Below are the code and all the weights of a small trained network. Each question names an input and a class and asks about switching units off, where a switched-off unit gives its printed mean instead of its output.

import numpy as np


def w(rows, s, z=0):
    codes = np.array(rows[::2]) - 128.0
    scale = np.full(codes.shape[1], s)
    scale[-1] = z or s
    return codes * scale


def norm(h):
    return h / np.sqrt((h * h).mean(-1, keepdims=True) + 1e-5)


def f(y):
    return np.maximum(y, 0)


def log_softmax(a):
    a = a - a.max(-1, keepdims=True)
    return a - np.log(np.exp(a).sum(-1, keepdims=True))


def net(x, mask):
    res = np.array(x, float).reshape(1, 7) / 4 @ E
    u = 0
    for l in range(2):
        y = f(norm(res) @ A[l][:, :-1].T + A[l][:, -1])
        res = res + np.where(mask[u : u + 13], y, B[l][:, -1]) @ B[l][:, :-1]
        u += 13
    return log_softmax(norm(res)[-1] @ U[:, :-1].T + U[:, -1])


A, B = {}, {}
E = w([
[130,131,127,128,127,125,134,132,124],'x0',
[68,190,91,127,120,153,212,2,233],'x1',
[126,130,125,125,125,125,130,130,127],'x2',
[54,151,75,242,75,130,40,118,100],'x3',
[67,83,103,209,248,101,205,171,95],'x4',
[125,124,128,124,128,126,128,130,131],'x5',
[131,125,127,131,129,125,130,127,129],'x6',
],0.0007)
A[0] = w([
[71,102,112,195,228,123,175,113,135,145],'L0N0',
[131,151,165,108,157,162,71,214,61,2],'L0N1',
[176,159,156,98,39,109,48,66,174,39],'L0N2',
[56,230,102,145,143,168,173,58,185,148],'L0N3',
[239,67,159,14,140,111,196,102,166,205],'L0N4',
[144,61,147,135,194,97,196,129,147,7],'L0N5',
[93,125,51,190,42,125,68,97,135,43],'L0N6',
[91,215,120,87,122,157,213,54,203,184],'L0N7',
[58,89,122,209,230,113,164,151,135,130],'L0N8',
[170,72,78,67,127,124,202,127,125,39],'L0N9',
[158,119,166,103,134,137,56,255,39,122],'L0N10',
[198,148,196,72,45,109,58,68,166,29],'L0N11',
[61,113,39,244,91,139,82,112,91,186],'L0N12',
],0.0014,0.00041)
B[0] = w([
[128,153,101,59,38,183,139,157,105,213],'L0N0',
[158,88,96,162,99,83,155,21,207,182],'L0N1',
[91,132,55,83,110,182,208,216,54,216],'L0N2',
[221,43,128,156,97,72,100,112,118,233],'L0N3',
[51,187,170,168,153,136,21,151,142,248],'L0N4',
[93,196,118,121,70,170,101,160,109,172],'L0N5',
[124,176,225,105,187,139,89,143,139,205],'L0N6',
[204,38,132,164,126,81,83,115,106,248],'L0N7',
[125,158,88,46,35,184,145,166,94,218],'L0N8',
[84,167,172,141,162,110,38,137,147,167],'L0N9',
[167,72,103,177,105,105,159,7,204,235],'L0N10',
[75,144,53,104,108,193,216,213,57,222],'L0N11',
[140,167,199,71,190,112,115,141,153,244],'L0N12',
],0.0016,0.0017)
A[1] = w([
[47,186,136,233,141,94,32,126,97,66],'L1N0',
[182,60,178,129,94,157,24,222,74,192],'L1N1',
[125,126,106,139,114,130,167,2,203,66],'L1N2',
[157,144,205,51,212,107,165,151,141,55],'L1N3',
[117,187,109,194,54,127,29,98,92,125],'L1N4',
[66,86,75,174,230,99,234,193,85,132],'L1N5',
[205,32,116,155,106,109,118,65,134,89],'L1N6',
[163,152,227,57,222,123,139,150,155,54],'L1N7',
[202,21,128,170,146,95,99,153,91,2],'L1N8',
[107,118,105,131,130,114,178,20,189,38],'L1N9',
[63,96,80,190,201,101,222,186,69,110],'L1N10',
[189,149,218,45,148,135,132,140,161,126],'L1N11',
[107,195,108,121,86,165,143,17,187,150],'L1N12',
],0.0014,0.00045)
B[1] = w([
[92,164,238,70,218,134,114,125,225,191],'L1N0',
[130,111,73,161,178,94,245,35,162,254],'L1N1',
[208,41,124,191,175,68,130,163,62,181],'L1N2',
[25,191,166,207,163,139,34,105,145,166],'L1N3',
[87,140,190,93,244,141,185,156,168,215],'L1N4',
[176,172,104,39,7,182,73,122,126,173],'L1N5',
[186,41,90,229,150,24,211,66,103,195],'L1N6',
[23,193,171,225,173,134,34,114,154,174],'L1N7',
[160,105,101,164,119,73,191,23,193,177],'L1N8',
[207,37,119,193,138,59,107,143,71,167],'L1N9',
[180,185,105,15,5,191,106,127,121,171],'L1N10',
[36,148,126,220,163,128,101,141,110,189],'L1N11',
[166,41,125,165,172,72,150,189,56,190],'L1N12',
],0.0013,0.0018)
U = w([
[230,4,94,208,134,29,173,56,127,253],'0',
[120,189,60,21,13,227,158,200,72,110],'1',
[32,204,241,158,237,129,48,135,189,18],'2',
],0.0046,0.0005)

Each question gives the input, the list of numbers given to net, and the class t.
The units are the neurons (one row each of A and B). Each row of codes is followed by its name. A weight is (code - 128) times the scale printed after its matrix; where a second scale follows, it is the last column's (A, B and U).
mask holds one flag per neuron, layer by layer. A switched-off neuron (its flag False) gives its mean, the last column of its row in B, instead of its output. The means were averaged over made-up inputs and are rounded, as every weight is.
A unit's drop is (log p(t) with every unit on - log p(t) with that unit switched off) / (log p(t) with every unit on - log p(t) with every unit switched off).
The circuit of an input: a set's keep is (log p(t) with only the set's units on - log p(t) with every unit switched off) / (log p(t) with every unit on - log p(t) with every unit switched off). Starting from the 12 units with the biggest drops (on a tie, the unit counted first), units are removed one at a time, each time the one whose removal leaves the highest keep (on an exact tie, the one counted first), for as long as the keep stays at least 0.8.
circuit, biggest first: the units of the circuit, biggest drop first
unit that matters most: the unit with the biggest drop
top k neurons: the k neurons with the biggest drops, biggest first
top k neurons in layer l: the k neurons of layer l with the biggest drops, biggest first
drop when u is switched off: that unit's drop, to one decimal
input [-4,-8,-3,-1,-6,8,-8], class 0: unit that matters most => L0N10
input [3,-3,-3,-5,5,7,-3], class 1: circuit, biggest first => L1N5; L1N10
input [1,-4,2,3,5,6,-8], class 1: circuit, biggest first => L1N10; L1N5
input [2,-5,6,-6,0,1,-5], class 2: circuit, biggest first => L0N4; L1N7
input [4,-3,-4,7,7,7,3], class 1: circuit, biggest first => L1N10; L0N8; L1N5
input [2,6,7,1,7,-7,1], class 1: circuit, biggest first => L1N10; L1N5
input [1,5,7,-8,0,-5,-3], class 2: circuit, biggest first => L0N4; L1N7
input [1,6,7,-8,2,-3,1], class 2: circuit, biggest first => L0N4; L1N3
input [-1,7,-8,-5,-6,-2,0], class 0: top 3 neurons => L0N7; L0N8; L0N0
input [-1,1,-7,-4,3,-7,6], class 2: top 3 neurons => L0N11; L0N2; L0N9
input [7,6,1,4,-6,-2,-2], class 0: top 2 neurons => L0N3; L0N7
input [-8,5,-2,-7,-4,-8,2], class 2: top 3 neurons in layer 0 => L0N4; L0N10; L0N1
input [-2,-3,-7,-2,4,8,-8], class 1: top 3 neurons => L0N7; L0N3; L0N5
input [2,5,3,-2,8,5,-1], class 1: top neuron in layer 0 => L0N10
input [3,4,-6,-6,1,-1,2], class 2: top 2 neurons => L0N4; L0N10
input [3,-2,3,-8,-7,2,-7], class 2: top 2 neurons => L0N4; L0N8
input [-5,8,7,-2,-6,6,-8], class 0: drop when L0N7 is switched off => 0.2
input [-7,-2,-6,-8,-6,5,-5], class 2: top 3 neurons in layer 0 => L0N4; L0N8; L0N0
